Here is a tiny trained network, its code and every weight. The questions are about switching its units off for an input and a target symbol, where a switched-off unit gives its printed mean instead of its output.

import numpy as np


def w(rows, s, z=0):
    codes = np.array(rows[::2]) - 128.0
    scale = np.full(codes.shape[1], s)
    scale[-1] = z or s
    return codes * scale


def f(y):
    return y / 2 * (1 + np.tanh(0.7978845608 * (y + 0.044715 * y**3)))


def softmax(a):
    e = np.exp(a - a.max(-1, keepdims=True))
    return e / e.sum(-1, keepdims=True)


def log_softmax(a):
    a = a - a.max(-1, keepdims=True)
    return a - np.log(np.exp(a).sum(-1, keepdims=True))


def net(x, mask):
    ids = ['αβγδεηθλξστψω'.index(c) for c in x.split()]
    T = len(ids)
    res = E[ids] + P[:T]
    u = 0
    for l in range(2):
        r = res
        for j in range(2):
            rows = slice(4 * j, 4 * j + 4)
            q, k, v = (r @ M[l][rows].T for M in (Q, K, V))
            z = softmax(np.where(np.tri(T) > 0, q @ k.T / 4**0.5, -1e9)) @ v
            o = O[l][rows]
            res = res + np.where(mask[u + j], z, o[:, -1]) @ o[:, :-1]
        u += 2
        y = f(res @ A[l][:, :-1].T + A[l][:, -1])
        res = res + np.where(mask[u : u + 12], y, B[l][:, -1]) @ B[l][:, :-1]
        u += 12
    return log_softmax(res[-1] @ U[:, :-1].T + U[:, -1])


Q, K, V, O, A, B = {}, {}, {}, {}, {}, {}
E = w([
[97,186,96,158,124,92,79,153,115],'α',
[219,50,127,153,81,103,219,156,152],'β',
[100,109,91,128,91,189,157,135,126],'γ',
[115,120,112,43,94,99,102,58,187],'δ',
[123,142,104,105,167,154,132,104,34],'ε',
[99,93,132,99,99,186,159,185,111],'η',
[187,148,182,78,113,94,109,136,242],'θ',
[67,179,187,81,108,82,97,126,205],'λ',
[151,78,73,68,109,109,13,105,153],'ξ',
[190,105,58,82,168,141,67,212,166],'σ',
[125,172,165,42,174,118,152,2,189],'τ',
[100,80,152,105,97,190,205,140,85],'ψ',
[114,52,126,138,36,159,96,211,68],'ω',
],0.022)
P = w([
[183,253,163,115,76,165,108,7,62],'0',
[93,118,230,87,111,153,162,166,72],'1',
[85,138,64,122,84,131,131,113,137],'2',
[94,105,79,93,86,141,130,223,140],'3',
[104,116,102,129,107,99,116,159,138],'4',
[112,129,84,142,105,72,107,127,141],'5',
[127,148,86,177,122,47,92,63,146],'6',
[148,111,76,159,133,78,113,177,154],'7',
[139,77,112,148,107,61,109,145,136],'8',
[152,122,90,167,139,54,92,136,146],'9',
],0.0074)
Q[0] = w([
[110,127,85,164,73,136,131,107,149],'L0H1',
[118,103,67,118,137,147,94,135,68],'L0H1',
[184,113,103,114,146,114,175,106,87],'L0H1',
[59,29,158,109,198,143,55,148,151],'L0H1',
[166,100,118,138,67,103,145,89,75],'L0H2',
[160,65,144,132,160,145,186,103,156],'L0H2',
[254,78,133,186,172,100,57,113,95],'L0H2',
[110,144,77,77,91,139,135,117,117],'L0H2',
],0.0084)
K[0] = w([
[74,109,146,192,152,111,74,176,104],'L0H1',
[160,201,168,167,122,172,157,165,41],'L0H1',
[157,110,113,85,162,214,153,136,100],'L0H1',
[104,57,120,159,15,255,48,32,246],'L0H1',
[142,103,170,189,43,154,105,109,109],'L0H2',
[190,86,139,102,140,143,167,122,177],'L0H2',
[212,84,114,139,143,39,92,171,129],'L0H2',
[79,97,140,51,122,130,120,152,151],'L0H2',
],0.0076)
V[0] = w([
[176,117,118,73,58,113,133,126,217],'L0H1',
[224,187,119,27,162,134,206,194,116],'L0H1',
[174,157,153,153,3,130,61,129,75],'L0H1',
[128,141,147,232,192,127,60,120,114],'L0H1',
[184,74,142,117,112,126,159,139,170],'L0H2',
[192,133,113,144,166,99,116,166,151],'L0H2',
[165,237,131,156,96,104,102,182,145],'L0H2',
[93,118,171,199,96,48,136,209,180],'L0H2',
],0.0068)
O[0] = w([
[100,182,64,142,149,179,127,135,193,122],'L0H1',
[143,147,137,89,74,131,126,130,43,95],'L0H1',
[105,206,71,108,171,62,132,178,123,254],'L0H1',
[103,45,217,136,78,177,115,215,147,114],'L0H1',
[216,106,86,69,144,226,134,100,161,76],'L0H2',
[64,1,72,83,39,104,34,91,133,110],'L0H2',
[134,198,131,129,54,181,199,169,176,195],'L0H2',
[125,51,127,126,128,100,100,171,109,142],'L0H2',
],0.0072,0.0067)
A[0] = w([
[88,131,101,63,90,107,114,178,213,138],'L0N1',
[77,66,124,90,22,203,76,158,167,110],'L0N2',
[136,131,91,116,145,253,194,106,203,141],'L0N3',
[162,133,119,102,79,68,81,186,114,145],'L0N4',
[189,79,68,10,155,175,109,123,186,81],'L0N5',
[106,199,213,112,113,163,202,154,138,121],'L0N6',
[74,153,11,129,156,173,121,62,123,128],'L0N7',
[79,68,243,126,83,113,144,164,62,90],'L0N8',
[120,100,91,52,142,119,126,133,172,165],'L0N9',
[85,99,124,84,136,145,155,142,57,172],'L0N10',
[34,105,195,88,109,67,193,50,166,184],'L0N11',
[192,188,111,53,154,146,166,65,99,253],'L0N12',
],0.0078,0.0038)
B[0] = w([
[160,121,194,223,156,83,86,108,169,250],'L0N1',
[81,187,141,139,169,133,181,73,130,162],'L0N2',
[149,91,254,201,76,105,81,110,113,163],'L0N3',
[164,131,108,161,48,92,144,74,123,254],'L0N4',
[69,127,106,85,114,127,140,101,149,198],'L0N5',
[114,198,136,166,197,77,144,31,136,171],'L0N6',
[137,100,42,112,195,119,219,199,183,183],'L0N7',
[72,162,71,130,152,123,95,34,114,158],'L0N8',
[170,127,92,81,135,52,57,81,74,175],'L0N9',
[120,53,133,204,97,103,167,120,171,163],'L0N10',
[105,102,62,127,133,111,60,99,122,167],'L0N11',
[155,35,93,128,102,89,100,116,154,218],'L0N12',
],0.0073,0.0091)
Q[1] = w([
[237,99,136,202,111,62,99,58,132],'L1H1',
[119,213,195,79,171,77,155,166,93],'L1H1',
[49,155,139,112,167,204,104,129,106],'L1H1',
[68,161,6,2,134,90,75,108,184],'L1H1',
[120,60,113,120,141,210,134,141,110],'L1H2',
[119,105,193,40,143,226,124,137,132],'L1H2',
[164,151,69,185,73,75,61,129,129],'L1H2',
[31,47,195,168,45,70,160,202,82],'L1H2',
],0.0065)
K[1] = w([
[174,143,98,206,66,117,130,143,163],'L1H1',
[125,180,162,132,93,72,48,174,151],'L1H1',
[195,108,128,167,176,81,171,101,171],'L1H1',
[249,255,107,99,138,105,179,76,117],'L1H1',
[224,127,110,128,235,164,229,159,70],'L1H2',
[174,118,157,86,212,27,84,111,92],'L1H2',
[171,67,92,122,50,47,57,157,76],'L1H2',
[109,9,163,239,107,50,124,194,22],'L1H2',
],0.0056)
V[1] = w([
[129,134,140,94,105,138,117,151,1],'L1H1',
[114,124,119,78,85,171,185,191,117],'L1H1',
[72,155,112,87,77,51,90,192,116],'L1H1',
[118,172,147,158,86,145,178,151,162],'L1H1',
[137,133,118,132,151,186,94,135,110],'L1H2',
[150,145,150,128,153,191,133,139,155],'L1H2',
[114,114,125,162,194,56,155,99,149],'L1H2',
[129,186,164,125,29,148,122,67,82],'L1H2',
],0.0098)
O[1] = w([
[182,166,211,104,64,97,107,117,165,75],'L1H1',
[46,144,142,93,151,156,76,61,13,21],'L1H1',
[30,124,138,122,112,120,73,178,190,247],'L1H1',
[174,1,176,71,135,126,157,144,102,170],'L1H1',
[36,132,156,130,166,163,120,139,197,45],'L1H2',
[148,187,25,102,147,33,114,88,201,12],'L1H2',
[151,104,109,119,161,122,63,196,98,231],'L1H2',
[121,113,106,108,138,112,169,116,141,150],'L1H2',
],0.0073,0.015)
A[1] = w([
[92,168,117,180,113,159,132,126,102,237],'L1N1',
[132,254,107,122,110,92,146,134,102,184],'L1N2',
[92,167,141,132,190,138,85,119,188,14],'L1N3',
[108,97,110,153,139,168,215,136,113,37],'L1N4',
[79,159,147,147,87,139,214,85,134,126],'L1N5',
[87,74,119,101,131,128,111,195,168,159],'L1N6',
[109,90,98,101,185,114,152,144,55,250],'L1N7',
[170,89,62,141,106,144,120,150,171,107],'L1N8',
[180,201,126,130,84,134,27,69,166,248],'L1N9',
[120,92,122,122,82,120,150,84,158,122],'L1N10',
[87,111,168,98,135,118,104,74,117,73],'L1N11',
[150,84,139,115,118,90,131,144,152,96],'L1N12',
],0.011,0.0021)
B[1] = w([
[140,130,161,116,189,116,204,184,95,144],'L1N1',
[61,175,106,98,199,116,173,133,79,134],'L1N2',
[193,243,120,205,66,69,130,116,115,136],'L1N3',
[160,206,115,61,138,81,126,130,112,148],'L1N4',
[144,223,62,67,221,91,156,122,140,130],'L1N5',
[95,187,134,115,150,149,125,93,66,251],'L1N6',
[94,109,148,183,155,123,148,138,105,163],'L1N7',
[125,124,179,115,116,169,151,99,172,223],'L1N8',
[96,105,154,98,154,2,158,138,158,149],'L1N9',
[131,180,91,120,124,170,150,158,92,142],'L1N10',
[122,141,93,76,142,119,134,145,88,130],'L1N11',
[124,171,158,109,127,190,102,120,96,210],'L1N12',
],0.0088,0.022)
U = w([
[95,191,158,31,209,130,254,229,98,188],'α',
[133,21,220,221,78,163,67,231,124,230],'β',
[100,110,102,148,137,180,82,174,156,83],'γ',
[138,117,153,98,116,143,100,174,135,49],'δ',
[150,137,159,108,123,173,144,184,175,57],'ε',
[166,86,152,108,104,144,92,207,152,102],'η',
[85,76,122,100,119,119,121,179,163,125],'θ',
[163,184,160,45,79,209,86,135,103,156],'λ',
[147,191,126,135,102,154,72,144,136,63],'ξ',
[147,136,106,37,122,116,63,219,109,3],'σ',
[31,143,113,74,68,139,157,104,172,182],'τ',
[89,125,172,96,140,177,138,166,174,46],'ψ',
[115,102,227,72,92,122,166,186,208,21],'ω',
],0.0069,0.0027)

Each question gives the input, a string of symbols that net reads in full, and the target symbol t.
The units are the heads (4 rows each of Q, K, V and O) and the neurons (one row each of A and B). Each row of codes is followed by its name. A weight is (code - 128) times the scale printed after its matrix; where a second scale follows, it is the last column's (O, A, B and U).
mask holds one flag per unit, layer by layer, with each layer's heads first. A switched-off unit (its flag False) gives its mean, the last column of its rows in O or B, instead of its output. The means were averaged over made-up inputs and are rounded, as every weight is.
A unit's drop is (log p(t) with every unit on - log p(t) with that unit switched off) / (log p(t) with every unit on - log p(t) with every unit switched off).
The circuit of an input: a set's keep is (log p(t) with only the set's units on - log p(t) with every unit switched off) / (log p(t) with every unit on - log p(t) with every unit switched off). Starting from the 12 units with the biggest drops (on a tie, the unit counted first), units are removed one at a time, each time the one whose removal leaves the highest keep (on an exact tie, the one counted first), for as long as the keep stays at least 0.8.
circuit, biggest first: the units of the circuit, biggest drop first
unit that matters most: the unit with the biggest drop
k most important neurons: the k neurons with the biggest drops, biggest first
k most important neurons of layer l: the k neurons of layer l with the biggest drops, biggest first
which heads matter: for each layer, one digit per head in row order, 1 if its drop is at least 0.15 and else 0, layers parted by /
input θ β σ ω α τ ε α η, target α: 2 most important neurons of layer 1	[L1N4; L1N1]
input λ λ θ α, target α: which heads matter	10 / 00
input σ η τ, target τ: which heads matter	10 / 11
input θ ε α α ω ε α ψ ε σ, target α: 4 most important neurons of layer 0	[L0N5; L0N2; L0N7; L0N3]
input ε ω δ ψ ω τ ξ, target ω: unit that matters most	L1H1
input α δ ε ε, target β: circuit, biggest first	[L0H1; L0N10]
input ω γ α γ α ω ξ, target σ: which heads matter	11 / 10
input ξ ε β ε ε τ, target ξ: which heads matter	01 / 11
input α ε α α α ψ β ω τ, target λ: which heads matter	11 / 10
input ε ε ξ λ σ ψ ψ ω δ, target ω: circuit, biggest first	[L1H1; L1N9; L1N6]
input ε ω β α σ, target ω: circuit, biggest first	[L1H1; L0H2; L1N9; L1N8]
input α α ψ ω ε σ δ, target λ: 3 most important neurons	[L1N6; L1N12; L0N6]
input ε ε σ α ε τ, target ω: circuit, biggest first	[L1H1; L1N9; L0H1; L1N6]
input τ η β δ σ, target ε: circuit, biggest first	[L0H2; L1H1; L1N8; L0N6]
input τ τ ε ω δ λ, target ξ: which heads matter	00 / 01
input α α α α λ α ε α σ η, target α: unit that matters most	L0N2
input τ ω σ λ σ τ, target ε: which heads matter	01 / 10
input σ δ δ β α σ, target τ: circuit, biggest first	[L0H2; L0N5; L0H1; L1H2]
input ε α α δ, target ω: circuit, biggest first	[L1H1; L0H1; L1N9]
input ω α α β γ α α δ, target σ: 3 most important neurons of layer 1	[L1N9; L1N11; L1N8]
input ω ψ γ ω β ω ξ α β σ, target σ: circuit, biggest first	[L0H2; L0N9]
input θ δ λ ω α τ ε α ξ, target α: unit that matters most	L0H1
input α ω α ω ω η ε σ, target λ: 2 most important neurons	[L1N6; L1N12]
input δ α ω α σ, target γ: which heads matter	11 / 11
input τ τ δ δ ω ψ σ α σ, target ε: 3 most important neurons	[L1N8; L0N6; L0N5]
input σ α ω ω δ, target τ: which heads matter	10 / 11
input α ω σ ω γ, target α: which heads matter	00 / 00
input ε ω τ σ α, target α: unit that matters most	L0N12
input σ β λ τ, target τ: 3 most important neurons	[L0N12; L0N5; L0N3]
input δ α α α δ, target γ: 2 most important neurons	[L0N7; L0N11]
